Below are the code and all the weights of a small trained network. Each question names an input and a class and asks about switching units off, where a switched-off unit gives its printed mean instead of its output.

import numpy as np


def w(rows, s, z=0):
    codes = np.array(rows[::2]) - 128.0
    scale = np.full(codes.shape[1], s)
    scale[-1] = z or s
    return codes * scale


def f(y):
    return np.maximum(y, 0)


def log_softmax(a):
    a = a - a.max(-1, keepdims=True)
    return a - np.log(np.exp(a).sum(-1, keepdims=True))


def net(x, mask):
    res = np.array(x, float).reshape(1, 7) / 4 @ E
    y = f(res @ A[0][:, :-1].T + A[0][:, -1])
    res = res + np.where(mask, y, B[0][:, -1]) @ B[0][:, :-1]
    return log_softmax(res[-1] @ U[:, :-1].T + U[:, -1])


A, B = {}, {}
E = w([
[150,22,153,207],'x0',
[253,113,102,87],'x1',
[128,128,127,128],'x2',
[129,128,129,128],'x3',
[168,191,226,167],'x4',
[128,127,129,127],'x5',
[148,189,42,220],'x6',
],0.005)
A[0] = w([
[116,95,177,69,106],'neuron 0',
[200,122,111,106,74],'neuron 1',
[117,205,117,60,75],'neuron 2',
[137,94,133,152,81],'neuron 3',
[97,100,94,124,79],'neuron 4',
[116,97,173,74,79],'neuron 5',
[116,203,106,60,62],'neuron 6',
[134,75,127,159,84],'neuron 7',
[11,143,152,171,122],'neuron 8',
[178,206,237,178,1],'neuron 9',
[142,167,79,185,106],'neuron 10',
[116,110,162,92,95],'neuron 11',
[140,171,74,186,97],'neuron 12',
[185,125,122,111,72],'neuron 13',
[216,117,106,93,75],'neuron 14',
[91,135,134,144,94],'neuron 15',
[142,151,163,144,54],'neuron 16',
[211,120,114,103,67],'neuron 17',
[119,115,107,120,72],'neuron 18',
[136,96,134,153,74],'neuron 19',
[87,57,15,83,36],'neuron 20',
[141,147,84,162,131],'neuron 21',
[132,111,131,144,88],'neuron 22',
[125,185,112,87,96],'neuron 23',
[159,25,151,212,61],'neuron 24',
[174,127,123,116,81],'neuron 25',
[134,138,79,160,126],'neuron 26',
[112,77,190,42,64],'neuron 27',
[114,132,98,99,105],'neuron 28',
[139,150,98,163,112],'neuron 29',
[133,141,146,136,63],'neuron 30',
[135,150,112,152,97],'neuron 31',
[43,140,144,163,76],'neuron 32',
],0.012,0.0013)
B[0] = w([
[192,133,108,186,209],'neuron 0',
[105,131,56,94,189],'neuron 1',
[36,122,167,184,223],'neuron 2',
[92,134,144,146,164],'neuron 3',
[144,120,158,82,169],'neuron 4',
[188,135,113,180,199],'neuron 5',
[38,134,176,177,223],'neuron 6',
[75,140,157,148,182],'neuron 7',
[100,132,6,67,251],'neuron 8',
[182,86,232,13,247],'neuron 9',
[192,134,115,190,221],'neuron 10',
[170,129,120,165,177],'neuron 11',
[195,129,113,194,225],'neuron 12',
[112,132,74,98,173],'neuron 13',
[98,137,38,80,208],'neuron 14',
[123,133,91,109,164],'neuron 15',
[145,118,157,93,160],'neuron 16',
[102,134,45,87,198],'neuron 17',
[138,122,147,110,145],'neuron 18',
[92,134,144,146,162],'neuron 19',
[185,106,236,21,247],'neuron 20',
[177,127,128,169,194],'neuron 21',
[108,131,137,139,146],'neuron 22',
[62,129,152,162,197],'neuron 23',
[4,147,186,188,255],'neuron 24',
[115,130,84,104,163],'neuron 25',
[183,128,134,161,190],'neuron 26',
[221,142,108,207,238],'neuron 27',
[115,119,169,112,165],'neuron 28',
[165,131,122,167,184],'neuron 29',
[136,124,141,110,142],'neuron 30',
[157,130,124,151,165],'neuron 31',
[112,138,40,84,212],'neuron 32',
],0.033,0.0043)
U = w([
[230,146,103,219,140],'0',
[88,148,1,48,89],'1',
[8,147,192,179,18],'2',
[175,85,215,18,252],'3',
],0.0067,0.00028)

Each question gives the input, the list of numbers given to net, and the class t.
The units are the neurons (one row each of A and B). Each row of codes is followed by its name. A weight is (code - 128) times the scale printed after its matrix; where a second scale follows, it is the last column's (A, B and U).
mask holds one flag per neuron, in row order. A switched-off neuron (its flag False) gives its mean, the last column of its row in B, instead of its output. The means were averaged over made-up inputs and are rounded, as every weight is.
A unit's drop is (log p(t) with every unit on - log p(t) with that unit switched off) / (log p(t) with every unit on - log p(t) with every unit switched off).
The circuit of an input: a set's keep is (log p(t) with only the set's units on - log p(t) with every unit switched off) / (log p(t) with every unit on - log p(t) with every unit switched off). Starting from the 12 units with the biggest drops (on a tie, the unit counted first), units are removed one at a time, each time the one whose removal leaves the highest keep (on an exact tie, the one counted first), for as long as the keep stays at least 0.8.
units of the circuit, in order: the units of the circuit, biggest drop first
k most important neurons: the k neurons with the biggest drops, biggest first
drop when u is switched off: that unit's drop, to one decimal
input [-8,5,5,5,-8,-2,7], class 2: units of the circuit, in order	(neuron 6)
input [-3,-6,4,7,5,7,-4], class 1: 2 most important neurons	(neuron 8; neuron 20)
input [0,-8,4,-8,8,-7,4], class 1: 3 most important neurons	(neuron 8; neuron 32; neuron 20)
input [7,2,-4,-8,-7,4,6], class 2: 2 most important neurons	(neuron 24; neuron 9)
input [-2,2,-1,-8,-7,2,-7], class 0: 2 most important neurons	(neuron 27; neuron 9)
input [6,1,5,0,6,4,-2], class 2: 2 most important neurons	(neuron 24; neuron 20)
input [2,-4,4,5,-7,-3,6], class 3: 4 most important neurons	(neuron 20; neuron 27; neuron 4; neuron 0)
input [5,2,-2,-7,5,2,1], class 2: 2 most important neurons	(neuron 24; neuron 20)
input [3,8,-8,6,1,3,7], class 1: 3 most important neurons	(neuron 14; neuron 17; neuron 1)
input [-6,2,-7,0,6,6,5], class 2: 2 most important neurons	(neuron 2; neuron 6)
input [-4,1,6,-6,-3,-5,3], class 2: 3 most important neurons	(neuron 27; neuron 6; neuron 9)
input [-7,6,-1,-5,1,5,4], class 2: drop when neuron 23 is switched off	0.4
input [-6,-3,-2,5,-7,3,4], class 3: drop when neuron 24 is switched off	0.7
input [5,1,2,-3,8,0,-4], class 3: drop when neuron 10 is switched off	0.0
input [-2,1,5,5,8,8,4], class 3: units of the circuit, in order	(neuron 9)
